Each row has a class, written after it.
-20  8  22  30  10  49  -6  -16  -17  50  17  -33  13  27  -27  -1  40  40  4  -38  39  -27  -66  50  -33  -2  24  -17  26  30  -3  10  6  16  51  -23  -44  -58  -52 -> R
-83  16  -59  61  12  55  15  6  16  44  -29  -32  27  19  -1  -8  62  -8  -20  -9  18  -42  11  -38  -6  -13  4  -18  20  17  -7  -47  35  -66  -17  -38  -91  -74  -27 -> R
-16  8  -27  -9  -34  3  4  -11  43  -36  7  20  19  20  -19  1  16  -3  -12  -19  -49  11  46  17  1  -1  -3  1  -22  -16  9  15  -30  12  -8  -14  -16  -32  21 -> H
39  -1  -32  -100  -34  32  -20  -35  8  -6  16  20  31  31  -24  6  -27  20  -26  -27  31  48  -6  20  -5  9  -32  12  -9  -32  2  12  -14  -2  -23  25  4  -14  34 -> H
-28  -9  -17  -10  -18  -2  -5  -11  41  -52  11  3  23  6  -36  18  9  2  -16  -16  -26  -26  30  -21  8  1  18  26  -19  -20  -10  7  -26  2  -16  -25  -8  -34  31 -> U
-12  0  -57  -34  7  1  7  -7  -16  -4  7  23  38  -37  -16  -16  -27  1  -26  -36  19  30  -20  42  6  -10  -7  -5  10  9  -12  5  -7  3  3  44  -23  -31  -17 -> E
-39  -9  29  55  43  -6  30  -6  23  51  12  -50  34  10  -6  32  0  20  -30  16  23  54  1  -68  40  42  33  73  -15  -24  70  -23  7  -64  9  -41  -3  -50  -61 -> L
94  27  27  -14  6  23  -3  -55  -53  3  7  15  -9  47  -12  11  9  37  -11  2  -2  -9  -46  -55  -21  39  -8  -38  1  29  -33  11  -13  24  26  23  33  31  94 -> V
68  71  7  5  28  -15  49  18  -15  36  13  30  3  16  -21  -7  12  86  20  -3  -52  -1  51  -17  -5  -3  3  5  4  72  28  3  -35  60  20  6  7  -28  3 -> R
-29  -2  -17  -23  -14  14  -12  3  54  -36  0  3  10  4  -18  19  1  -2  -1  -24  -20  -21  51  -8  2  -17  15  25  -3  -34  -4  5  -31  25  -3  -22  -12  -37  35 -> G
-1  -34  2  -90  2  8  1  -21  -5  14  36  13  29  -17  -40  30  -8  5  -17  -24  31  -5  -42  59  19  -30  3  13  14  -25  -27  19  31  -6  -20  51  40  -16  33 -> U
43  29  -15  24  -11  51  -14  -70  -14  37  6  8  -16  -3  -41  -17  45  89  22  -11  -13  5  -43  -22  -16  15  -38  -51  36  84  -14  -28  -5  3  53  9  -29  21  -40 -> U
-38  12  -22  -22  -19  3  10  11  42  -33  20  9  2  -3  -35  12  12  2  0  -16  -40  -38  34  32  6  -5  27  29  -24  -13  2  14  -9  -1  -13  -13  -11  -28  22 -> S
78  28  38  -17  18  -5  52  21  -74  21  26  16  2  39  -13  -18  -9  43  1  -10  -42  36  5  13  23  33  -7  -12  11  50  -19  39  15  23  19  30  36  3  -2 -> E
18  -27  -5  -43  -8  11  4  -24  -10  30  10  4  32  1  -21  -3  11  -6  -18  -22  7  43  -12  48  8  4  11  12  -7  -4  -42  19  13  -5  12  20  9  -21  -32 -> H
-79  -19  -55  15  -19  41  12  -14  73  12  11  -22  9  6  -27  9  0  74  -5  5  -18  -49  14  -37  46  52  8  17  14  21  44  -5  17  14  23  -47  -59  -60  -33 -> Q
49  -18  7  -2  5  2  -7  -29  10  -27  7  30  27  -6  -42  -36  -56  72  -5  -21  -51  8  -35  19  -37  47  14  -51  -2  25  -27  36  -59  95  43  10  25  12  15 -> E
12  -49  -49  -94  -24  25  5  -9  -1  20  30  23  16  -17  -13  11  -41  20  13  -27  19  43  -25  21  28  -2  31  22  39  -19  3  -13  20  -29  -17  56  9  6  20 -> S
27  -32  -5  -63  -17  9  -14  -34  -53  16  -2  5  20  2  27  17  -1  -17  -2  -21  44  43  -51  20  19  -43  -3  -11  50  -20  -25  -11  8  -17  -3  46  5  26  27 -> G
-93  -12  -65  -28  44  29  38  77  63  67  11  -48  16  25  -49  11  -4  9  14  0  61  54  12  -80  14  17  14  78  19  -46  84  -57  40  -25  -19  -10  3  -43  -15 -> U
32  -54  0  -85  -7  6  -1  -50  -43  -12  20  -3  37  -15  10  10  -6  1  -21  -14  23  38  -20  33  41  -2  11  30  10  -3  -32  3  10  -44  -28  36  3  -2  4 -> R
-84  11  -8  14  29  -19  30  -55  26  -6  1  -43  -37  -49  15  -13  -25  5  11  -5  -21  46  -13  21  30  -1  7  21  -30  -29  71  -12  79  -7  -46  -21  -20  -8  -90 -> Q
-22  4  -23  7  -16  0  -7  -9  32  -40  11  17  20  4  -33  15  10  14  -1  -15  -33  -18  36  -4  1  -6  15  16  -20  -15  -10  11  -24  5  -2  -17  -11  -21  17 -> U
-24  -4  -12  -19  -14  -1  9  -12  59  -53  12  26  11  -22  -43  18  5  18  1  -18  -52  -16  47  13  14  -13  10  26  -15  -21  -7  15  -25  1  -23  -3  -30  -37  35 -> Q
-38  5  -16  -2  -8  7  -5  0  41  -59  10  15  32  -2  -26  8  -4  -3  -6  -18  -39  -19  48  26  -4  -6  11  20  -27  -21  -1  22  -37  10  -4  -4  -17  -30  46 -> E
-18  -4  -16  -13  -23  2  7  -21  50  -55  8  24  16  -26  -37  18  2  18  8  -23  -49  -21  40  15  3  -11  23  23  -14  -11  -18  24  -27  11  -18  -9  -37  -35  36 -> Q
17  -32  -5  -87  -19  -19  -7  -40  -8  13  31  43  18  -51  -20  18  -33  -1  -6  0  7  47  -21  13  23  -17  14  21  39  -7  0  7  -36  2  -29  67  15  -13  -24 -> L
-17  -22  -26  -5  3  4  11  -45  -15  26  28  14  33  4  -6  -6  -34  9  6  -17  -6  42  -20  42  24  -35  -9  -8  26  -6  -7  10  18  17  10  41  5  -9  -18 -> U
29  19  25  5  -6  -34  24  -41  -18  28  8  22  -12  3  -57  -26  1  43  -37  39  -68  -21  -38  -61  25  64  32  -35  45  57  1  5  -52  49  14  -2  27  -50  6 -> L
-14  13  -33  -56  -32  -6  -2  -26  -51  -6  -2  7  38  -18  -23  3  -3  -23  -29  -12  24  5  -36  72  15  -26  -30  -8  0  -9  -33  23  -1  -35  -8  34  -8  -9  15 -> R
4  -13  -20  -66  -3  15  10  -31  -35  22  26  1  0  6  -17  -16  -51  -41  -1  -23  16  42  5  63  23  -27  -11  5  10  -22  -21  26  12  17  -15  75  27  -10  -4 -> V
-103  -50  12  -42  -32  12  19  -23  22  22  -10  -65  -7  -5  6  10  36  -25  14  32  -10  21  39  1  73  -16  -10  43  4  -10  9  -10  26  -52  -45  -18  -29  11  -72 -> V
32  30  6  23  -10  -15  21  -23  -63  22  -2  42  -15  49  -21  -28  46  55  -31  -9  -44  55  -40  7  -1  47  -6  -90  9  29  33  19  -27  1  10  -15  7  1  -42 -> H
46  -11  26  29  11  21  -2  -69  38  47  -4  11  35  32  -27  -10  34  86  -4  18  -28  16  -50  -58  -12  15  25  -21  46  23  -28  -52  -50  -6  30  9  -38  26  45 -> Q
-104  20  17  41  21  -17  20  -9  18  0  -3  -40  -28  -57  -11  -28  -43  -50  25  -4  24  60  -19  -4  -9  52  -3  51  21  -1  57  11  38  -56  27  -5  15  4  41 -> E
-22  -3  -24  -20  -10  17  -6  4  54  -31  15  6  10  5  -23  11  5  5  -6  -18  -24  -6  38  5  12  2  21  29  -3  -31  -3  16  -30  28  8  -22  -15  -38  28 -> G
-90  57  -20  46  2  3  38  1  -17  7  -24  -39  32  -11  -7  35  -25  18  28  -13  -12  -13  48  -29  24  -18  11  56  6  8  24  -13  100  -60  6  -25  3  -5  60 -> U
9  -30  7  -67  0  -11  -4  -24  8  -2  17  39  9  -70  -19  4  -25  0  -16  -16  17  6  -20  85  19  -25  -1  4  9  -11  -28  33  11  -18  -29  50  8  2  16 -> Q
37  42  3  18  16  66  -3  -18  -8  20  -9  -10  19  52  -25  -42  8  64  -13  -5  -32  36  -14  -22  14  13  9  -4  33  18  -69  -6  15  41  38  -56  -64  -46  21 -> G
13  54  0  47  12  34  1  -38  27  18  3  39  7  29  18  5  9  53  -19  -34  -21  -13  -33  -19  -28  -7  -16  -53  9  41  -11  -35  -23  7  14  -13  -21  9  -5 -> L
-21  5  -15  -3  -14  -1  -2  3  23  -61  7  12  36  -7  -19  7  -3  0  -14  -19  -41  -30  49  24  -4  3  22  16  -23  -12  -11  21  -31  1  -10  2  -16  -16  38 -> E
73  28  13  33  13  -8  29  -38  4  24  0  -13  22  7  -37  2  21  23  -36  -30  -18  16  -63  37  -18  41  18  -12  -74  5  -45  14  -32  -21  56  -18  46  11  1 -> R
60  6  25  15  6  -11  19  -83  10  50  14  23  -9  -9  -44  -4  42  68  -13  -23  -52  11  -48  24  5  -2  27  -40  6  17  -13  -27  -29  -39  24  35  5  -15  -33 -> S
-29  9  -32  -11  -14  12  7  1  24  -41  11  8  17  16  -32  12  29  -11  -3  -16  -33  -9  29  11  0  4  17  22  -25  -24  -10  9  -28  -16  -8  -16  -20  -33  37 -> R
77  7  -4  30  -20  31  21  -28  15  36  27  14  -12  43  11  -11  8  78  34  -17  -31  9  10  27  4  15  25  -22  28  44  46  9  -61  36  44  10  -18  19  7 -> V
23  -44  -14  -70  -2  -18  0  -70  -1  -25  23  37  44  -17  -1  -2  -44  23  -18  -22  2  35  -48  12  20  -2  29  26  45  -34  -50  6  2  6  -19  55  -34  -22  51 -> Q
34  -39  -4  46  -5  25  -20  -23  -19  4  -6  -16  24  -27  -30  -5  2  8  -34  -11  -3  36  -75  -51  11  21  12  -58  53  13  -14  -19  -19  5  71  4  -9  -10  34 -> G
71  10  -10  -23  1  29  0  -10  27  -11  30  17  40  74  -21  -1  18  94  -46  -42  -34  -29  5  3  11  42  33  2  21  -5  -34  -7  -52  26  41  3  -18  -17  29 -> G
-42  1  -26  -27  -35  -8  17  5  44  -32  19  8  19  4  -39  16  -4  4  -5  -11  -53  -28  46  8  16  -2  31  33  -15  -14  10  14  -33  2  -17  -8  -7  -28  27 -> S
52  11  -6  42  10  -3  7  -46  -6  35  -34  28  -18  15  -76  -17  59  59  14  -5  -27  29  -114  -54  -24  37  34  -48  37  -8  -45  -41  -27  -16  69  3  -19  -14  60 -> Q
31  -55  30  -26  -19  29  27  45  16  -32  25  -10  39  23  -26  21  2  21  -2  -30  -34  -20  29  63  25  8  -21  -8  -17  20  -3  45  -30  0  13  10  42  16  40 -> E
-16  -43  -51  -33  -23  53  29  -45  57  30  21  -59  0  50  13  -7  -57  -83  31  9  42  99  57  -34  39  -17  -32  75  -10  -52  80  -5  -31  -28  -53  11  -12  -46  45 -> V
-90  -25  -3  24  -58  -33  17  -48  16  -16  -59  -82  18  -63  39  47  -23  -33  32  17  4  -7  -30  -76  31  -44  8  19  25  3  65  -37  23  -15  -3  -30  -22  17  70 -> V
45  -21  17  38  37  36  26  -35  4  -4  34  -18  48  24  -18  5  40  74  -18  -26  -41  9  -16  -4  21  50  76  26  0  27  -19  -1  2  -5  47  -14  -34  -47  11 -> E
-100  -3  13  17  -1  -19  10  11  12  -13  -27  -41  -36  -25  -32  4  14  -38  10  29  -31  54  -6  -8  60  -7  -36  14  -43  -12  55  -24  3  -14  1  -58  37  4  -73 -> L
-37  1  -24  -36  -38  5  7  2  38  -36  18  8  12  -2  -45  19  3  -2  2  -13  -48  -27  37  19  11  -13  25  23  -16  -15  3  11  -24  -5  -21  -4  -5  -21  36 -> S
-26  12  -17  -3  -14  5  5  4  22  -39  16  9  16  17  -24  19  31  -3  3  -17  -34  -22  29  16  -9  -2  24  19  -18  -24  -2  11  -27  -8  -3  -7  -18  -26  32 -> R
93  -12  10  22  -13  23  17  -5  26  35  7  -22  6  -4  -7  13  2  53  -25  -16  5  22  -59  -20  13  45  33  -11  2  -15  6  26  -6  4  40  -44  -15  -40  5 -> G
39  -10  33  -25  21  13  3  -8  11  6  43  11  -1  56  -27  -22  34  36  -39  -11  -9  -3  -46  2  -5  69  60  10  14  -1  -26  -10  -28  -25  8  2  11  14  36 -> S
6  25  9  -6  19  -2  -5  -55  -51  22  7  26  -6  15  10  -5  40  33  -7  36  -36  17  -29  -60  -7  17  34  -28  0  13  -43  -6  25  23  -19  -6  -26  -2  -46 -> R
5  45  45  36  -12  -32  39  16  -62  33  -18  19  34  53  -12  -8  -11  33  -14  -17  -44  -27  51  31  -22  -14  8  -44  -5  36  -37  47  -31  12  -21  -3  5  23  -62 -> Q
60  4  7  -10  21  23  30  -84  25  29  30  61  -8  26  7  -21  17  80  15  -15  -76  21  19  11  33  -1  46  -4  18  61  -45  -11  -23  36  -3  5  -22  -17  9 -> Q
-80  -35  -10  18  -35  6  37  -13  -34  48  -53  -63  69  -17  29  26  -40  -35  1  -1  21  24  -34  -14  45  -60  -3  1  34  18  0  -27  44  -39  -25  -28  -11  -12  -21 -> L
-11  -10  -2  33  18  26  35  -20  -12  61  16  -18  62  -10  -36  22  -32  -2  -6  -38  40  45  -78  24  -7  -22  53  17  24  -3  -16  26  25  11  39  4  -24  -69  42 -> Q
-47  5  -22  -23  -37  -10  10  -8  38  -36  15  3  8  -5  -36  23  -1  -4  3  -19  -50  -30  30  20  10  -19  25  20  -23  -17  10  8  -24  5  -12  -4  -4  -23  14 -> S
11  15  3  -23  7  24  8  8  16  61  -2  -6  5  -4  -48  -7  42  59  -19  7  13  15  -41  -56  13  43  29  29  4  64  -43  -33  -17  -11  44  -42  -17  -10  -28 -> S
13  -42  -34  -106  7  28  -24  -25  -25  -2  31  32  33  15  27  -5  -45  -9  -25  -4  36  20  8  38  31  -8  15  17  46  -30  -23  5  9  10  -38  60  21  23  57 -> G
-32  11  10  5  6  -23  41  -42  10  17  14  0  2  17  -36  -10  13  39  -5  -6  -65  10  -17  -46  -1  39  76  15  9  16  -17  2  -9  23  -1  -26  -14  -43  -24 -> S
-27  -61  -31  -24  -54  30  -4  -59  48  44  -3  6  27  -12  -3  17  -19  -20  -5  30  13  22  -31  16  43  -33  -39  -16  37  -43  24  0  -20  -63  -45  17  -25  -35  18 -> L
62  39  -23  68  33  44  17  -54  46  -8  14  30  7  73  4  -47  8  66  26  -24  -52  -10  16  -55  -46  25  16  -6  27  49  -34  -25  -30  53  26  -24  -41  -24  90 -> U
71  43  26  -13  -16  -10  61  -82  64  61  30  24  1  38  -51  -6  13  83  14  -13  -65  9  16  -5  -9  68  2  37  -2  75  -6  44  -63  53  65  -5  38  -54  56 -> H
44  43  15  46  -16  -23  41  -37  -29  57  -22  32  21  54  -31  10  38  76  -24  -2  -69  3  32  -59  -8  23  27  -53  -11  34  10  24  -35  17  3  -36  -7  -74  -39 -> H
-24  3  -12  7  -16  -6  3  1  39  -49  17  5  26  10  -39  17  6  8  -9  -17  -36  -20  34  4  4  -5  12  24  -22  -27  -3  21  -24  8  -4  -22  -9  -33  30 -> U
-23  -1  -17  -1  -21  -9  2  -19  48  -45  12  6  25  3  -36  24  1  19  -2  -22  -35  -15  35  -33  -2  -4  13  27  -19  -15  -4  9  -35  17  -3  -20  -12  -38  18 -> U
3  -1  -23  -85  9  7  -16  3  -63  -11  10  15  32  31  12  -6  -19  -16  -13  -14  41  29  -29  43  30  -18  6  37  15  -26  -49  -12  28  -11  -1  32  7  7  46 -> R
